Below are the code and all the weights of a small trained network. Each question names an input and a class and asks about switching units off, where a switched-off unit gives its printed mean instead of its output.

import numpy as np


def w(rows, s, z=0):
    codes = np.array(rows[::2]) - 128.0
    scale = np.full(codes.shape[1], s)
    scale[-1] = z or s
    return codes * scale


def f(y):
    return np.maximum(y, 0)


def log_softmax(a):
    a = a - a.max(-1, keepdims=True)
    return a - np.log(np.exp(a).sum(-1, keepdims=True))


def net(x, mask):
    res = np.array(x, float).reshape(1, 8) / 4 @ E
    y = f(res @ A[0][:, :-1].T + A[0][:, -1])
    res = res + np.where(mask, y, B[0][:, -1]) @ B[0][:, :-1]
    return log_softmax(res[-1] @ U[:, :-1].T + U[:, -1])


A, B = {}, {}
E = w([
[106,206,184,112,93,114,68,31],'x0',
[82,201,149,183,123,186,124,198],'x1',
[127,122,147,210,188,122,213,65],'x2',
[13,71,131,99,112,171,138,112],'x3',
[103,148,5,168,85,133,105,95],'x4',
[127,113,119,151,255,159,39,139],'x5',
[52,145,134,170,149,8,96,179],'x6',
[150,70,159,203,80,134,92,117],'x7',
],0.0088)
A[0] = w([
[125,143,165,111,132,124,128,116,103],'N1',
[130,170,109,94,167,122,153,126,92],'N2',
[95,154,109,142,131,82,116,140,69],'N3',
[124,73,109,130,126,140,143,165,25],'N4',
[116,150,5,163,100,133,111,89,70],'N5',
[131,136,136,124,32,100,190,141,74],'N6',
[74,127,127,143,139,30,115,150,2],'N7',
[102,199,137,170,125,188,135,167,171],'N8',
[37,63,146,115,115,167,123,102,93],'N9',
[98,194,169,119,110,118,73,37,18],'N10',
[143,110,113,64,78,133,40,184,85],'N11',
[74,148,106,74,157,144,161,122,182],'N12',
[146,102,229,89,148,120,147,161,58],'N13',
[133,138,101,83,159,103,143,113,143],'N14',
[115,124,134,194,176,126,188,64,138],'N15',
[175,140,107,97,121,243,144,86,24],'N16',
[134,41,163,203,76,138,74,114,122],'N17',
[154,60,97,86,143,66,118,60,133],'N18',
[220,160,124,157,124,104,112,145,73],'N19',
[162,175,115,121,141,109,138,131,165],'N20',
[145,85,80,136,142,118,176,203,59],'N21',
[130,106,113,140,205,162,41,119,70],'N22',
],0.018,0.0045)
B[0] = w([
[131,120,141,123,160,151,129,136,158],'N1',
[168,121,133,72,111,110,123,145,182],'N2',
[149,81,157,147,132,99,105,129,182],'N3',
[132,111,96,142,145,183,123,122,173],'N4',
[136,187,201,112,237,146,122,109,253],'N5',
[58,91,88,64,138,82,138,72,210],'N6',
[164,47,157,183,125,85,95,100,214],'N7',
[32,145,168,137,59,161,107,169,221],'N8',
[137,225,48,192,136,94,98,92,219],'N9',
[146,81,68,129,159,236,140,148,241],'N10',
[169,149,155,174,92,122,254,140,247],'N11',
[185,155,115,68,96,98,98,166,205],'N12',
[124,172,188,131,226,142,107,101,205],'N13',
[125,139,142,90,93,129,106,173,185],'N14',
[166,142,140,155,91,115,244,136,228],'N15',
[158,25,163,186,133,69,87,121,248],'N16',
[192,127,151,28,99,111,83,201,219],'N17',
[24,148,159,161,70,168,107,167,237],'N18',
[134,203,52,162,121,98,86,110,215],'N19',
[154,168,80,127,111,108,109,128,191],'N20',
[142,92,91,130,147,227,127,133,222],'N21',
[60,93,88,61,130,86,145,60,243],'N22',
],0.027,0.014)
U = w([
[169,45,177,214,136,75,70,84,112],'0',
[156,91,68,137,171,250,133,111,81],'1',
[131,202,233,118,246,136,122,72,165],'2',
[60,103,99,47,135,74,172,21,71],'3',
[170,161,164,159,98,108,254,110,141],'4',
[162,224,55,187,118,89,63,92,67],'5',
[35,155,196,162,69,158,85,155,134],'6',
[204,150,149,38,103,105,82,172,255],'7',
],0.0091,0.0044)

Each question gives the input, the list of numbers given to net, and the class t.
The units are the neurons (one row each of A and B). Each row of codes is followed by its name. A weight is (code - 128) times the scale printed after its matrix; where a second scale follows, it is the last column's (A, B and U).
mask holds one flag per neuron, in row order. A switched-off neuron (its flag False) gives its mean, the last column of its row in B, instead of its output. The means were averaged over made-up inputs and are rounded, as every weight is.
A unit's drop is (log p(t) with every unit on - log p(t) with that unit switched off) / (log p(t) with every unit on - log p(t) with every unit switched off).
The circuit of an input: a set's keep is (log p(t) with only the set's units on - log p(t) with every unit switched off) / (log p(t) with every unit on - log p(t) with every unit switched off). Starting from the 12 units with the biggest drops (on a tie, the unit counted first), units are removed one at a time, each time the one whose removal leaves the highest keep (on an exact tie, the one counted first), for as long as the keep stays at least 0.8.
circuit, biggest first: the units of the circuit, biggest drop first
top k neurons: the k neurons with the biggest drops, biggest first
drop when u is switched off: that unit's drop, to one decimal
input [-8,-3,-5,-7,6,5,5,-1], class 1: circuit, biggest first : (N21)
input [7,-5,-4,-6,-5,2,-8,5], class 0: top 2 neurons : (N16, N21)
input [7,-7,7,-7,6,-3,6,-2], class 1: top 2 neurons : (N10, N11)
input [4,2,-5,-4,5,3,2,0], class 2: top 2 neurons : (N5, N15)
input [6,8,2,-8,-2,-7,-6,-6], class 5: top 3 neurons : (N19, N20, N18)
input [0,-4,8,-7,-3,5,-5,-1], class 4: top 2 neurons : (N15, N9)
input [-1,-2,-6,1,4,-5,2,-5], class 4: top 3 neurons : (N11, N22, N17)
input [-8,-5,8,2,5,-8,2,-4], class 1: top 4 neurons : (N21, N22, N11, N4)
input [-4,0,3,7,7,5,6,6], class 2: top 3 neurons : (N5, N16, N19)
input [8,4,-4,-4,3,6,6,-7], class 1: top 3 neurons : (N10, N16, N17)
input [-6,5,-6,8,-4,4,4,6], class 5: top 2 neurons : (N9, N10)
input [-1,-4,7,-4,-2,7,-1,1], class 3: top 2 neurons : (N22, N11)
input [-3,-3,-2,8,4,-2,-5,-1], class 5: drop when N9 is switched off : 2.2
input [-5,5,1,-2,6,-5,-5,-7], class 7: circuit, biggest first : (N12)
input [4,8,8,0,3,-1,1,-5], class 4: drop when N2 is switched off : 0.2
input [2,8,7,6,8,-7,4,-1], class 2: drop when N11 is switched off : 0.3
